Below are the code and all the weights of a small trained network. Each question names an input and a class and asks about switching units off, where a switched-off unit gives its printed mean instead of its output.

import numpy as np


def w(rows, s, z=0):
    codes = np.array(rows[::2]) - 128.0
    scale = np.full(codes.shape[1], s)
    scale[-1] = z or s
    return codes * scale


def f(y):
    return np.maximum(y, 0)


def log_softmax(a):
    a = a - a.max(-1, keepdims=True)
    return a - np.log(np.exp(a).sum(-1, keepdims=True))


def net(x, mask):
    res = np.array(x, float).reshape(1, 6) / 4 @ E
    y = f(res @ A[0][:, :-1].T + A[0][:, -1])
    res = res + np.where(mask, y, B[0][:, -1]) @ B[0][:, :-1]
    return log_softmax(res[-1] @ U[:, :-1].T + U[:, -1])


A, B = {}, {}
E = w([
[125,125,125,127,133,121],'x0',
[87,151,35,121,47,85],'x1',
[94,174,73,199,178,199],'x2',
[149,169,173,250,138,21],'x3',
[180,38,113,210,64,184],'x4',
[255,147,85,110,158,113],'x5',
],0.009)
A[0] = w([
[103,103,102,58,117,185,76],'neuron 1',
[96,229,176,73,163,107,11],'neuron 2',
[119,163,167,195,115,60,11],'neuron 3',
[161,66,253,81,140,102,102],'neuron 4',
[134,80,112,177,43,144,69],'neuron 5',
[120,146,94,80,18,58,58],'neuron 6',
[146,95,194,122,190,157,96],'neuron 7',
[174,154,99,104,136,122,113],'neuron 8',
[68,118,175,135,111,127,15],'neuron 9',
[109,194,117,177,171,196,91],'neuron 10',
[165,110,125,168,85,151,55],'neuron 11',
[80,113,172,152,111,150,34],'neuron 12',
[49,125,154,139,85,127,116],'neuron 13',
[199,161,92,125,124,117,95],'neuron 14',
[124,113,112,75,125,169,2],'neuron 15',
[147,62,125,158,123,146,26],'neuron 16',
[144,74,160,156,144,164,113],'neuron 17',
[140,119,182,83,77,107,60],'neuron 18',
],0.014,0.0083)
B[0] = w([
[170,183,189,208,57,91,225],'neuron 1',
[191,219,104,65,120,69,216],'neuron 2',
[144,167,189,184,45,156,218],'neuron 3',
[91,114,15,169,137,171,254],'neuron 4',
[107,216,112,70,156,88,220],'neuron 5',
[55,143,47,167,146,214,220],'neuron 6',
[2,153,154,142,84,197,206],'neuron 7',
[118,62,207,132,151,151,179],'neuron 8',
[239,82,132,110,150,143,163],'neuron 9',
[142,76,3,135,86,144,220],'neuron 10',
[137,179,140,73,154,91,182],'neuron 11',
[229,105,122,135,172,153,166],'neuron 12',
[194,42,210,88,223,202,214],'neuron 13',
[152,26,215,98,158,198,196],'neuron 14',
[199,176,191,211,79,116,167],'neuron 15',
[148,200,131,98,151,98,170],'neuron 16',
[113,193,123,80,161,23,201],'neuron 17',
[211,138,80,163,146,105,179],'neuron 18',
],0.0089,0.0096)
U = w([
[61,126,119,141,140,160,228],'0',
[162,148,223,228,57,108,61],'1',
[154,196,120,19,183,73,52],'2',
[148,72,1,170,153,159,71],'3',
[180,21,215,81,209,160,91],'4',
[80,88,144,107,127,108,248],'5',
],0.0095,0.015)

Each question gives the input, the list of numbers given to net, and the class t.
The units are the neurons (one row each of A and B). Each row of codes is followed by its name. A weight is (code - 128) times the scale printed after its matrix; where a second scale follows, it is the last column's (A, B and U).
mask holds one flag per neuron, in row order. A switched-off neuron (its flag False) gives its mean, the last column of its row in B, instead of its output. The means were averaged over made-up inputs and are rounded, as every weight is.
A unit's drop is (log p(t) with every unit on - log p(t) with that unit switched off) / (log p(t) with every unit on - log p(t) with every unit switched off).
The circuit of an input: a set's keep is (log p(t) with only the set's units on - log p(t) with every unit switched off) / (log p(t) with every unit on - log p(t) with every unit switched off). Starting from the 12 units with the biggest drops (on a tie, the unit counted first), units are removed one at a time, each time the one whose removal leaves the highest keep (on an exact tie, the one counted first), for as long as the keep stays at least 0.8.
circuit, biggest first: the units of the circuit, biggest drop first
most important unit: the unit with the biggest drop
k most important neurons: the k neurons with the biggest drops, biggest first
drop of u: that unit's drop, to one decimal
input [-3,1,-6,-8,5,0], class 1: most important unit => neuron 1
input [3,-8,-7,3,2,-3], class 0: 3 most important neurons => neuron 7; neuron 10; neuron 4
input [-3,-5,8,0,-8,-8], class 2: 4 most important neurons => neuron 2; neuron 4; neuron 6; neuron 14
input [-6,7,-4,-4,0,5], class 0: circuit, biggest first => neuron 6; neuron 10; neuron 4
input [6,-7,5,7,4,2], class 0: 3 most important neurons => neuron 1; neuron 10; neuron 7
input [-8,3,7,-2,8,5], class 2: circuit, biggest first => neuron 5; neuron 11
input [-3,2,-8,-3,-7,4], class 3: 2 most important neurons => neuron 6; neuron 4
input [-3,4,-4,-3,-3,6], class 4: 3 most important neurons => neuron 14; neuron 8; neuron 4
input [-8,-8,-7,0,8,6], class 0: 3 most important neurons => neuron 4; neuron 7; neuron 2
input [7,-8,-2,7,6,5], class 0: circuit, biggest first => neuron 4; neuron 7
input [3,-4,-3,0,0,1], class 0: circuit, biggest first => neuron 7; neuron 4
input [-4,0,-8,4,-1,-4], class 3: circuit, biggest first => neuron 4; neuron 18
input [1,-4,8,8,-7,-4], class 1: 3 most important neurons => neuron 3; neuron 4; neuron 6
input [0,-5,-1,2,7,-3], class 2: most important unit => neuron 17
input [-7,-7,8,-5,8,4], class 2: 3 most important neurons => neuron 17; neuron 16; neuron 11
input [3,6,5,-7,7,-6], class 1: 2 most important neurons => neuron 1; neuron 15
input [2,-2,-7,-3,-2,8], class 4: 2 most important neurons => neuron 14; neuron 8
input [-5,0,-5,4,0,3], class 3: circuit, biggest first => neuron 4; neuron 1
input [0,3,3,-6,2,7], class 4: 3 most important neurons => neuron 14; neuron 3; neuron 8
input [-1,-8,-3,-2,2,-5], class 0: 3 most important neurons => neuron 7; neuron 4; neuron 10
input [-1,4,-7,-4,-2,4], class 3: most important unit => neuron 6
input [8,7,-5,-4,3,8], class 4: 3 most important neurons => neuron 14; neuron 8; neuron 4
input [2,-1,-3,-4,0,-3], class 1: drop of neuron 6 => 0.3
input [-2,-8,6,6,1,0], class 0: drop of neuron 7 => 0.8
input [-5,2,6,6,8,1], class 2: drop of neuron 5 => 0.3
